Here is a tiny trained network, its code and every weight. The questions are about switching its units off for an input and a class, where a switched-off unit gives its printed mean instead of its output.

import numpy as np


def w(rows, s, z=0):
    codes = np.array(rows[::2]) - 128.0
    scale = np.full(codes.shape[1], s)
    scale[-1] = z or s
    return codes * scale


def f(y):
    return y / 2 * (1 + np.tanh(0.7978845608 * (y + 0.044715 * y**3)))


def log_softmax(a):
    a = a - a.max(-1, keepdims=True)
    return a - np.log(np.exp(a).sum(-1, keepdims=True))


def net(x, mask):
    res = np.array(x, float).reshape(1, 8) / 4 @ E
    y = f(res @ A[0][:, :-1].T + A[0][:, -1])
    res = res + np.where(mask, y, B[0][:, -1]) @ B[0][:, :-1]
    return log_softmax(res[-1] @ U[:, :-1].T + U[:, -1])


A, B = {}, {}
E = w([
[181,164,197],'x0',
[55,66,66],'x1',
[123,169,219],'x2',
[164,140,62],'x3',
[37,213,212],'x4',
[106,173,191],'x5',
[203,153,139],'x6',
[168,248,3],'x7',
],0.0062)
A[0] = w([
[82,124,135,68],'neuron 1',
[152,111,224,179],'neuron 2',
[128,180,132,124],'neuron 3',
[166,163,213,195],'neuron 4',
[100,81,144,140],'neuron 5',
[227,122,139,118],'neuron 6',
[203,121,119,16],'neuron 7',
[137,166,139,198],'neuron 8',
[156,95,164,174],'neuron 9',
[170,109,136,93],'neuron 10',
[107,154,163,155],'neuron 11',
[128,181,127,131],'neuron 12',
[44,153,139,233],'neuron 13',
[104,176,133,107],'neuron 14',
[221,116,94,117],'neuron 15',
[146,63,150,206],'neuron 16',
[139,104,77,175],'neuron 17',
[219,180,110,94],'neuron 18',
[113,140,99,123],'neuron 19',
[193,165,130,132],'neuron 20',
[82,95,106,253],'neuron 21',
[3,115,101,229],'neuron 22',
[75,96,116,79],'neuron 23',
[121,192,112,150],'neuron 24',
[164,156,113,65],'neuron 25',
[136,107,92,107],'neuron 26',
[138,178,140,119],'neuron 27',
[65,147,133,234],'neuron 28',
[104,162,149,143],'neuron 29',
[104,160,121,137],'neuron 30',
[111,130,208,153],'neuron 31',
[145,167,99,88],'neuron 32',
[127,60,163,109],'neuron 33',
],0.019,0.0044)
B[0] = w([
[193,140,97,150],'neuron 1',
[86,142,178,248],'neuron 2',
[95,96,99,166],'neuron 3',
[94,132,170,254],'neuron 4',
[140,134,119,175],'neuron 5',
[108,81,97,205],'neuron 6',
[144,100,120,166],'neuron 7',
[67,74,107,176],'neuron 8',
[27,142,153,176],'neuron 9',
[130,118,117,148],'neuron 10',
[118,68,133,184],'neuron 11',
[48,85,89,166],'neuron 12',
[171,101,175,222],'neuron 13',
[129,118,133,162],'neuron 14',
[158,145,121,210],'neuron 15',
[59,172,178,192],'neuron 16',
[135,149,149,185],'neuron 17',
[131,117,70,220],'neuron 18',
[147,144,155,142],'neuron 19',
[126,134,96,195],'neuron 20',
[163,181,173,197],'neuron 21',
[255,144,184,245],'neuron 22',
[155,182,104,165],'neuron 23',
[93,112,127,178],'neuron 24',
[127,110,109,153],'neuron 25',
[159,118,149,156],'neuron 26',
[90,115,102,170],'neuron 27',
[146,105,179,200],'neuron 28',
[120,81,111,172],'neuron 29',
[102,87,154,150],'neuron 30',
[126,113,160,231],'neuron 31',
[118,178,91,159],'neuron 32',
[82,171,108,184],'neuron 33',
],0.0096,0.011)
U = w([
[85,176,190,89],'0',
[151,22,220,254],'1',
[100,186,19,147],'2',
[180,57,61,32],'3',
[144,162,172,6],'4',
[254,148,170,172],'5',
],0.0092,0.0039)

Each question gives the input, the list of numbers given to net, and the class t.
The units are the neurons (one row each of A and B). Each row of codes is followed by its name. A weight is (code - 128) times the scale printed after its matrix; where a second scale follows, it is the last column's (A, B and U).
mask holds one flag per neuron, in row order. A switched-off neuron (its flag False) gives its mean, the last column of its row in B, instead of its output. The means were averaged over made-up inputs and are rounded, as every weight is.
A unit's drop is (log p(t) with every unit on - log p(t) with that unit switched off) / (log p(t) with every unit on - log p(t) with every unit switched off).
The circuit of an input: a set's keep is (log p(t) with only the set's units on - log p(t) with every unit switched off) / (log p(t) with every unit on - log p(t) with every unit switched off). Starting from the 12 units with the biggest drops (on a tie, the unit counted first), units are removed one at a time, each time the one whose removal leaves the highest keep (on an exact tie, the one counted first), for as long as the keep stays at least 0.8.
circuit, biggest first: the units of the circuit, biggest drop first
unit that matters most: the unit with the biggest drop
top k neurons: the k neurons with the biggest drops, biggest first
drop of u: that unit's drop, to one decimal
input [4,-2,-8,8,0,-8,6,-4], class 3: circuit, biggest first -> (neuron 6; neuron 2; neuron 18)
input [6,7,-5,5,7,7,3,7], class 2: circuit, biggest first -> (neuron 32; neuron 12)
input [-2,0,-1,4,5,4,2,6], class 2: unit that matters most -> neuron 32
input [8,-7,1,0,4,0,4,1], class 1: circuit, biggest first -> (neuron 11; neuron 8)
input [8,-6,-1,-3,-5,-8,1,0], class 3: circuit, biggest first -> (neuron 6; neuron 18)
input [-6,7,5,-5,-2,6,5,-5], class 0: top 4 neurons -> (neuron 33; neuron 16; neuron 9; neuron 2)
input [-3,6,-7,-7,-2,0,6,-5], class 4: top 2 neurons -> (neuron 16; neuron 33)
input [-2,-6,-4,0,-7,5,8,7], class 2: top 2 neurons -> (neuron 32; neuron 22)
input [3,-7,-4,3,-6,-4,7,3], class 3: top 2 neurons -> (neuron 7; neuron 6)
input [3,8,3,8,7,-8,-7,-3], class 5: drop of neuron 20 -> 0.0
input [1,5,-8,3,0,-3,-7,-6], class 5: drop of neuron 22 -> 0.1
input [-8,0,4,1,7,-4,-4,3], class 5: drop of neuron 22 -> 0.5
input [-7,1,-5,-2,-4,-7,6,-6], class 0: top 2 neurons -> (neuron 16; neuron 33)
input [-5,6,7,-6,1,8,-8,2], class 5: circuit, biggest first -> (neuron 22)
input [-5,-7,1,8,-7,-5,-4,-1], class 3: top 2 neurons -> (neuron 22; neuron 6)
